Below are the code and all the weights of a small trained network. Each question names an input and a class and asks about switching units off, where a switched-off unit gives its printed mean instead of its output.

import numpy as np


def w(rows, s, z=0):
    codes = np.array(rows[::2]) - 128.0
    scale = np.full(codes.shape[1], s)
    scale[-1] = z or s
    return codes * scale


def norm(h):
    return h / np.sqrt((h * h).mean(-1, keepdims=True) + 1e-5)


def f(y):
    return np.maximum(y, 0)


def log_softmax(a):
    a = a - a.max(-1, keepdims=True)
    return a - np.log(np.exp(a).sum(-1, keepdims=True))


def net(x, mask):
    res = np.array(x, float).reshape(1, 7) / 4 @ E
    u = 0
    for l in range(3):
        y = f(norm(res) @ A[l][:, :-1].T + A[l][:, -1])
        res = res + np.where(mask[u : u + 6], y, B[l][:, -1]) @ B[l][:, :-1]
        u += 6
    return log_softmax(norm(res)[-1] @ U[:, :-1].T + U[:, -1])


A, B = {}, {}
E = w([
[235,230,90,138,144],'x0',
[56,130,70,6,49],'x1',
[240,49,80,147,229],'x2',
[61,97,219,87,244],'x3',
[50,165,163,236,181],'x4',
[79,3,8,190,172],'x5',
[176,142,190,142,9],'x6',
],0.0048)
A[0] = w([
[36,82,255,69,187,71],'L0N1',
[75,77,197,145,102,4],'L0N2',
[139,115,129,191,96,8],'L0N3',
[134,61,196,249,165,102],'L0N4',
[157,106,175,150,86,46],'L0N5',
[65,114,198,156,79,39],'L0N6',
],0.013,0.0044)
B[0] = w([
[166,223,46,38,217,239],'L0N1',
[168,186,155,48,138,166],'L0N2',
[161,140,167,168,117,150],'L0N3',
[129,196,44,251,127,255],'L0N4',
[137,130,58,225,118,162],'L0N5',
[99,142,223,73,76,183],'L0N6',
],0.013,0.0072)
A[1] = w([
[117,31,96,101,123,92],'L1N1',
[102,18,36,142,125,121],'L1N2',
[132,202,136,87,143,124],'L1N3',
[255,156,130,51,168,7],'L1N4',
[251,179,146,149,150,169],'L1N5',
[168,111,185,231,92,93],'L1N6',
],0.014,0.002)
B[1] = w([
[114,75,134,130,121,149],'L1N1',
[67,65,133,108,62,176],'L1N2',
[150,121,170,70,124,209],'L1N3',
[161,129,81,20,139,219],'L1N4',
[151,161,2,84,105,249],'L1N5',
[104,225,40,154,119,190],'L1N6',
],0.017,0.011)
A[2] = w([
[37,139,82,59,225,214],'L2N1',
[180,136,139,199,190,60],'L2N2',
[131,248,193,187,207,165],'L2N3',
[66,236,78,125,11,250],'L2N4',
[150,115,177,181,142,47],'L2N5',
[188,46,154,125,88,113],'L2N6',
],0.012,0.0021)
B[2] = w([
[26,147,38,176,138,195],'L2N1',
[189,155,137,145,115,136],'L2N2',
[111,43,6,116,58,153],'L2N3',
[194,82,236,89,62,255],'L2N4',
[115,112,107,129,88,128],'L2N5',
[142,59,154,99,113,136],'L2N6',
],0.015)
U = w([
[144,115,219,120,83,149],'0',
[74,12,125,160,96,141],'1',
[107,111,181,183,212,2],'2',
[143,146,69,36,109,182],'3',
[50,111,121,158,180,73],'4',
[121,117,180,175,203,45],'5',
[133,154,54,249,149,176],'6',
],0.017,0.0065)

Each question gives the input, the list of numbers given to net, and the class t.
The units are the neurons (one row each of A and B). Each row of codes is followed by its name. A weight is (code - 128) times the scale printed after its matrix; where a second scale follows, it is the last column's (A, B and U).
mask holds one flag per neuron, layer by layer. A switched-off neuron (its flag False) gives its mean, the last column of its row in B, instead of its output. The means were averaged over made-up inputs and are rounded, as every weight is.
A unit's drop is (log p(t) with every unit on - log p(t) with that unit switched off) / (log p(t) with every unit on - log p(t) with every unit switched off).
The circuit of an input: a set's keep is (log p(t) with only the set's units on - log p(t) with every unit switched off) / (log p(t) with every unit on - log p(t) with every unit switched off). Starting from the 12 units with the biggest drops (on a tie, the unit counted first), units are removed one at a time, each time the one whose removal leaves the highest keep (on an exact tie, the one counted first), for as long as the keep stays at least 0.8.
units of the circuit, in order: the units of the circuit, biggest drop first
unit that matters most: the unit with the biggest drop
top k neurons: the k neurons with the biggest drops, biggest first
k most important neurons of layer l: the k neurons of layer l with the biggest drops, biggest first
drop of u: that unit's drop, to one decimal
input [-2,-4,-1,-4,1,-6,7], class 6: unit that matters most -> L1N6
input [7,-1,-6,3,8,-6,5], class 0: units of the circuit, in order -> (L2N4 L1N4)
input [-6,-5,8,5,-6,1,-8], class 6: units of the circuit, in order -> (L2N4 L2N1)
input [-1,2,-4,-4,-4,0,-5], class 1: top 2 neurons -> (L0N1 L0N4)
input [-1,6,-3,-6,0,-6,-4], class 0: top 3 neurons -> (L0N1 L1N4 L1N5)
input [1,7,3,-1,-8,1,5], class 1: top 3 neurons -> (L0N1 L0N2 L1N5)
input [-7,3,0,-6,7,5,1], class 1: units of the circuit, in order -> (L1N5 L1N4)
input [1,1,4,-2,4,8,-3], class 1: top 2 neurons -> (L1N2 L0N1)
input [0,6,8,-4,-8,3,-3], class 1: top 2 neurons -> (L0N1 L1N2)
input [8,-4,5,-7,6,1,3], class 6: top 2 neurons -> (L0N1 L1N4)
input [8,-8,4,6,-4,7,-3], class 6: 2 most important neurons of layer 0 -> (L0N4 L0N1)
input [6,4,-8,-7,-5,-2,-4], class 0: 2 most important neurons of layer 1 -> (L1N5 L1N4)
input [5,5,0,6,-7,6,-8], class 1: 2 most important neurons of layer 0 -> (L0N1 L0N2)
input [-4,-7,2,1,6,-3,-6], class 6: units of the circuit, in order -> (L0N4)
input [-1,7,8,-5,0,2,-2], class 1: drop of L0N1 -> 0.5
input [2,5,-1,-4,1,3,-8], class 1: drop of L0N1 -> 0.4
input [0,-1,2,-4,8,2,2], class 6: drop of L0N4 -> 0.1
